Below are the code and all the weights of a small trained network. Each question names an input and a target symbol and asks about switching units off, where a switched-off unit gives its printed mean instead of its output.

import numpy as np


def w(rows, s, z=0):
    codes = np.array(rows[::2]) - 128.0
    scale = np.full(codes.shape[1], s)
    scale[-1] = z or s
    return codes * scale


def f(y):
    return y / 2 * (1 + np.tanh(0.7978845608 * (y + 0.044715 * y**3)))


def softmax(a):
    e = np.exp(a - a.max(-1, keepdims=True))
    return e / e.sum(-1, keepdims=True)


def log_softmax(a):
    a = a - a.max(-1, keepdims=True)
    return a - np.log(np.exp(a).sum(-1, keepdims=True))


def net(x, mask):
    ids = ['ΣΦαβεζ'.index(c) for c in x.split()]
    T = len(ids)
    res = E[ids] + P[:T]
    u = 0
    for l in range(2):
        q, k, v = (res @ M[l].T for M in (Q, K, V))
        z = softmax(np.where(np.tri(T) > 0, q @ k.T / 2**0.5, -1e9)) @ v
        res = res + np.where(mask[u], z, O[l][:, -1]) @ O[l][:, :-1]
        u += 1
        y = f(res @ A[l][:, :-1].T + A[l][:, -1])
        res = res + np.where(mask[u : u + 4], y, B[l][:, -1]) @ B[l][:, :-1]
        u += 4
    return log_softmax(res[-1] @ U[:, :-1].T + U[:, -1])


Q, K, V, O, A, B = {}, {}, {}, {}, {}, {}
E = w([
[103,79,193,213],'Σ',
[152,233,144,141],'Φ',
[154,73,208,55],'α',
[247,196,44,218],'β',
[125,2,100,156],'ε',
[171,209,190,98],'ζ',
],0.0099)
P = w([
[111,1,173,195],'0',
[98,58,116,85],'1',
[118,51,137,107],'2',
[129,54,150,131],'3',
[149,30,152,167],'4',
[141,30,164,147],'5',
[158,21,178,108],'6',
[150,24,189,95],'7',
[147,21,208,89],'8',
],0.0036)
Q[0] = w([
[156,172,137,7],'0.h0',
[1,191,8,72],'0.h0',
],0.012)
K[0] = w([
[118,167,195,171],'0.h0',
[6,136,160,71],'0.h0',
],0.018)
V[0] = w([
[172,230,247,186],'0.h0',
[82,140,38,200],'0.h0',
],0.011)
O[0] = w([
[25,170,90,254,252],'0.h0',
[110,120,225,59,208],'0.h0',
],0.0092,0.0023)
A[0] = w([
[38,147,181,120,5],'0.n0',
[93,249,95,90,94],'0.n1',
[40,175,145,119,243],'0.n2',
[181,133,73,183,192],'0.n3',
],0.016,0.0016)
B[0] = w([
[152,147,201,88,238],'0.n0',
[74,74,144,182,216],'0.n1',
[249,127,121,122,254],'0.n2',
[130,135,110,49,229],'0.n3',
],0.016,0.0042)
Q[1] = w([
[230,97,135,121],'1.h0',
[86,225,88,254],'1.h0',
],0.0091)
K[1] = w([
[117,166,169,170],'1.h0',
[162,8,173,139],'1.h0',
],0.013)
V[1] = w([
[86,113,247,156],'1.h0',
[49,36,104,53],'1.h0',
],0.013)
O[1] = w([
[165,108,189,239,43],'1.h0',
[169,8,170,57,3],'1.h0',
],0.011,0.0042)
A[1] = w([
[200,22,139,222,147],'1.n0',
[78,19,95,144,138],'1.n1',
[36,25,135,254,83],'1.n2',
[234,170,204,154,2],'1.n3',
],0.01,0.00065)
B[1] = w([
[207,169,148,79,197],'1.n0',
[47,119,118,98,171],'1.n1',
[210,8,151,54,170],'1.n2',
[59,124,102,210,246],'1.n3',
],0.013,0.012)
U = w([
[105,103,227,135,47],'Σ',
[187,59,135,162,94],'Φ',
[151,135,242,101,102],'α',
[188,124,83,126,253],'β',
[109,2,109,149,138],'ε',
[132,94,157,175,124],'ζ',
],0.0063,0.0027)

Each question gives the input, a string of symbols that net reads in full, and the target symbol t.
The units are the heads (2 rows each of Q, K, V and O) and the neurons (one row each of A and B). Each row of codes is followed by its name. A weight is (code - 128) times the scale printed after its matrix; where a second scale follows, it is the last column's (O, A, B and U).
mask holds one flag per unit, layer by layer, with each layer's heads first. A switched-off unit (its flag False) gives its mean, the last column of its rows in O or B, instead of its output. The means were averaged over made-up inputs and are rounded, as every weight is.
A unit's drop is (log p(t) with every unit on - log p(t) with that unit switched off) / (log p(t) with every unit on - log p(t) with every unit switched off).
The circuit of an input: a set's keep is (log p(t) with only the set's units on - log p(t) with every unit switched off) / (log p(t) with every unit on - log p(t) with every unit switched off). Starting from all 10 units, units are removed one at a time, each time the one whose removal leaves the highest keep (on an exact tie, the one counted first), for as long as the keep stays at least 0.8.
units of the circuit, in order: the units of the circuit, biggest drop first
unit that matters most: the unit with the biggest drop
top k neurons: the k neurons with the biggest drops, biggest first
k most important neurons of layer l: the k neurons of layer l with the biggest drops, biggest first
input Φ Σ Σ, target ζ: unit that matters most -> 0.n2
input ζ Φ α, target β: units of the circuit, in order -> (0.h0, 0.n2, 1.h0)
input ζ Σ Φ Σ α Φ Φ ζ α, target ζ: units of the circuit, in order -> (1.h0, 0.h0)
input α α Φ Φ, target ε: units of the circuit, in order -> (0.h0, 0.n1, 1.h0, 1.n0)
input α β α, target α: units of the circuit, in order -> (0.h0, 1.h0, 1.n3, 0.n0)
input Σ Σ Σ Φ, target Φ: top 3 neurons -> (1.n2, 0.n1, 1.n0)
input α α Φ Φ ζ ζ Σ Σ, target β: top 4 neurons -> (0.n3, 1.n3, 0.n2, 0.n1)
input α ζ ε ζ, target ε: top 2 neurons -> (0.n0, 0.n1)
input Σ ζ Φ ζ, target Φ: units of the circuit, in order -> (1.h0, 1.n2, 0.h0)
input ε β Σ Φ ζ ζ ζ ζ, target ζ: top 3 neurons -> (1.n3, 0.n2, 0.n0)
input Φ ε Σ β ε ζ, target ζ: top 2 neurons -> (1.n3, 0.n3)
input α α Σ, target ε: top 2 neurons -> (0.n2, 0.n0)
input α ζ ζ, target ε: top 4 neurons -> (0.n1, 0.n0, 1.n0, 0.n3)
input Σ ζ α, target Φ: 3 most important neurons of layer 1 -> (1.n2, 1.n1, 1.n0)
input α Σ Σ, target ε: 2 most important neurons of layer 0 -> (0.n0, 0.n2)
input Σ Φ ζ, target Φ: units of the circuit, in order -> (0.n1, 1.h0, 1.n2, 0.h0)
input Φ α α, target ζ: top 3 neurons -> (0.n2, 0.n0, 0.n1)
input ζ Σ α, target β: most important neuron of layer 0 -> (0.n1)
input ε α ε, target α: 2 most important neurons of layer 1 -> (1.n0, 1.n3)
input Φ Φ Φ, target ζ: top 2 neurons -> (0.n2, 0.n1)
input ζ α α ζ ζ Σ Σ, target β: top 4 neurons -> (0.n3, 0.n1, 1.n3, 0.n2)
input ζ ζ ζ Φ Σ β Σ Φ, target Φ: top 2 neurons -> (0.n1, 1.n2)
